Below is a small trained network, with its code and all its weights. Each question gives an input and a class and asks what happens when units are switched off, that is, made to give their printed mean instead of their output.

import numpy as np


def w(rows, s, z=0):
    codes = np.array(rows[::2]) - 128.0
    scale = np.full(codes.shape[1], s)
    scale[-1] = z or s
    return codes * scale


def f(y):
    return y / 2 * (1 + np.tanh(0.7978845608 * (y + 0.044715 * y**3)))


def log_softmax(a):
    a = a - a.max(-1, keepdims=True)
    return a - np.log(np.exp(a).sum(-1, keepdims=True))


def net(x, mask):
    res = np.array(x, float).reshape(1, 5) / 4 @ E
    y = f(res @ A[0][:, :-1].T + A[0][:, -1])
    res = res + np.where(mask, y, B[0][:, -1]) @ B[0][:, :-1]
    return log_softmax(res[-1] @ U[:, :-1].T + U[:, -1])


A, B = {}, {}
E = w([
[88,92,157,127,111,139,186,156,236,117,217,72],'x0',
[160,60,60,60,116,179,90,42,183,97,156,164],'x1',
[132,134,123,121,132,125,173,119,125,109,112,121],'x2',
[51,84,117,169,19,254,144,132,100,90,104,150],'x3',
[142,119,139,103,156,175,152,138,118,137,105,106],'x4',
],0.0099)
A[0] = w([
[35,111,126,148,28,229,141,140,101,108,105,172,196],'n1',
[56,104,216,192,104,143,172,218,137,113,103,128,158],'n2',
[124,204,151,170,155,84,109,144,139,156,96,79,147],'n3',
[192,201,178,116,159,36,138,146,136,171,123,82,184],'n4',
[132,201,209,164,161,66,153,254,114,155,112,91,201],'n5',
[150,145,100,146,144,113,94,93,52,124,33,190,255],'n6',
[102,95,133,103,164,122,143,105,218,89,209,57,192],'n7',
[118,173,132,155,80,129,94,175,47,141,31,155,179],'n8',
[194,120,111,43,162,100,66,55,145,118,99,197,200],'n9',
[122,45,87,107,65,190,94,55,153,68,91,166,104],'n10',
],0.0071,0.0054)
B[0] = w([
[45,139,74,197,63,154,130,172,104,122,85,112,224],'n1',
[128,236,149,218,43,77,96,181,170,77,112,102,195],'n2',
[100,102,78,131,105,181,163,116,110,161,84,158,186],'n3',
[125,49,55,84,137,191,205,106,131,199,166,230,234],'n4',
[51,81,70,201,45,157,161,120,130,197,88,97,246],'n5',
[188,158,118,176,155,176,64,9,83,110,26,205,238],'n6',
[91,126,179,74,154,87,210,148,235,160,195,63,208],'n7',
[114,173,190,176,120,207,63,34,53,128,92,135,210],'n8',
[185,160,80,50,255,145,111,116,169,115,139,243,218],'n9',
[78,56,50,125,139,163,183,105,161,225,123,166,190],'n10',
],0.0069,0.013)
U = w([
[132,86,70,131,138,183,133,66,39,215,102,171,248],'0',
[97,59,102,127,92,147,195,177,162,226,182,87,254],'1',
[147,182,194,190,90,165,65,90,9,69,97,97,33],'2',
[110,208,153,180,76,114,120,236,124,85,143,43,5],'3',
[254,158,119,56,217,134,102,104,124,111,142,181,28],'4',
[141,92,201,1,218,75,142,118,172,139,242,79,37],'5',
],0.0063,0.00093)

Each question gives the input, the list of numbers given to net, and the class t.
The units are the neurons (one row each of A and B). Each row of codes is followed by its name. A weight is (code - 128) times the scale printed after its matrix; where a second scale follows, it is the last column's (A, B and U).
mask holds one flag per neuron, in row order. A switched-off neuron (its flag False) gives its mean, the last column of its row in B, instead of its output. The means were averaged over made-up inputs and are rounded, as every weight is.
A unit's drop is (log p(t) with every unit on - log p(t) with that unit switched off) / (log p(t) with every unit on - log p(t) with every unit switched off).
The circuit of an input: a set's keep is (log p(t) with only the set's units on - log p(t) with every unit switched off) / (log p(t) with every unit on - log p(t) with every unit switched off). Starting from all 10 units, units are removed one at a time, each time the one whose removal leaves the highest keep (on an exact tie, the one counted first), for as long as the keep stays at least 0.8.
circuit, biggest first: the units of the circuit, biggest drop first
most important unit: the unit with the biggest drop
top k neurons: the k neurons with the biggest drops, biggest first
drop of u: that unit's drop, to one decimal
input [-3,3,3,-1,-5], class 4: most important unit => n5
input [7,-2,4,1,8], class 3: circuit, biggest first => (n2, n4)
input [8,3,0,0,-2], class 5: circuit, biggest first => (n5, n7)
input [7,0,8,2,5], class 3: circuit, biggest first => (n4, n2)
input [5,-1,-8,6,-6], class 3: circuit, biggest first => (n2, n4)
input [1,-4,2,-5,3], class 1: top 2 neurons => (n6, n8)
input [0,-6,-4,7,7], class 2: top 2 neurons => (n8, n7)
input [1,-4,-3,4,-7], class 3: top 2 neurons => (n6, n2)
input [1,5,-7,-4,0], class 5: top 2 neurons => (n6, n7)
input [2,2,1,-8,-8], class 5: circuit, biggest first => (n7, n1)
input [-3,-7,-2,2,-1], class 2: circuit, biggest first => (n2, n8)
input [3,3,6,8,8], class 1: top 2 neurons => (n10, n6)
input [1,4,-6,0,-8], class 5: top 2 neurons => (n5, n6)
input [5,-8,8,4,-2], class 3: circuit, biggest first => (n2)
input [1,2,4,5,-6], class 1: top 4 neurons => (n6, n10, n8, n9)
input [1,1,6,-5,-8], class 5: top 2 neurons => (n6, n1)
input [8,-3,-6,2,-5], class 3: top 3 neurons => (n2, n4, n10)
input [-6,7,-1,-1,2], class 4: top 2 neurons => (n9, n5)
input [5,4,7,7,-6], class 1: drop of n10 => 0.3
input [-5,0,3,2,3], class 2: drop of n7 => 0.0
input [2,-3,-5,8,-7], class 3: top neuron => (n6)
input [1,4,-4,-4,1], class 5: drop of n7 => 0.1
input [-8,-6,0,2,3], class 2: drop of n8 => 0.2
input [-4,8,6,-1,-6], class 4: top 2 neurons => (n9, n5)
input [4,-1,8,7,5], class 3: top 2 neurons => (n2, n4)
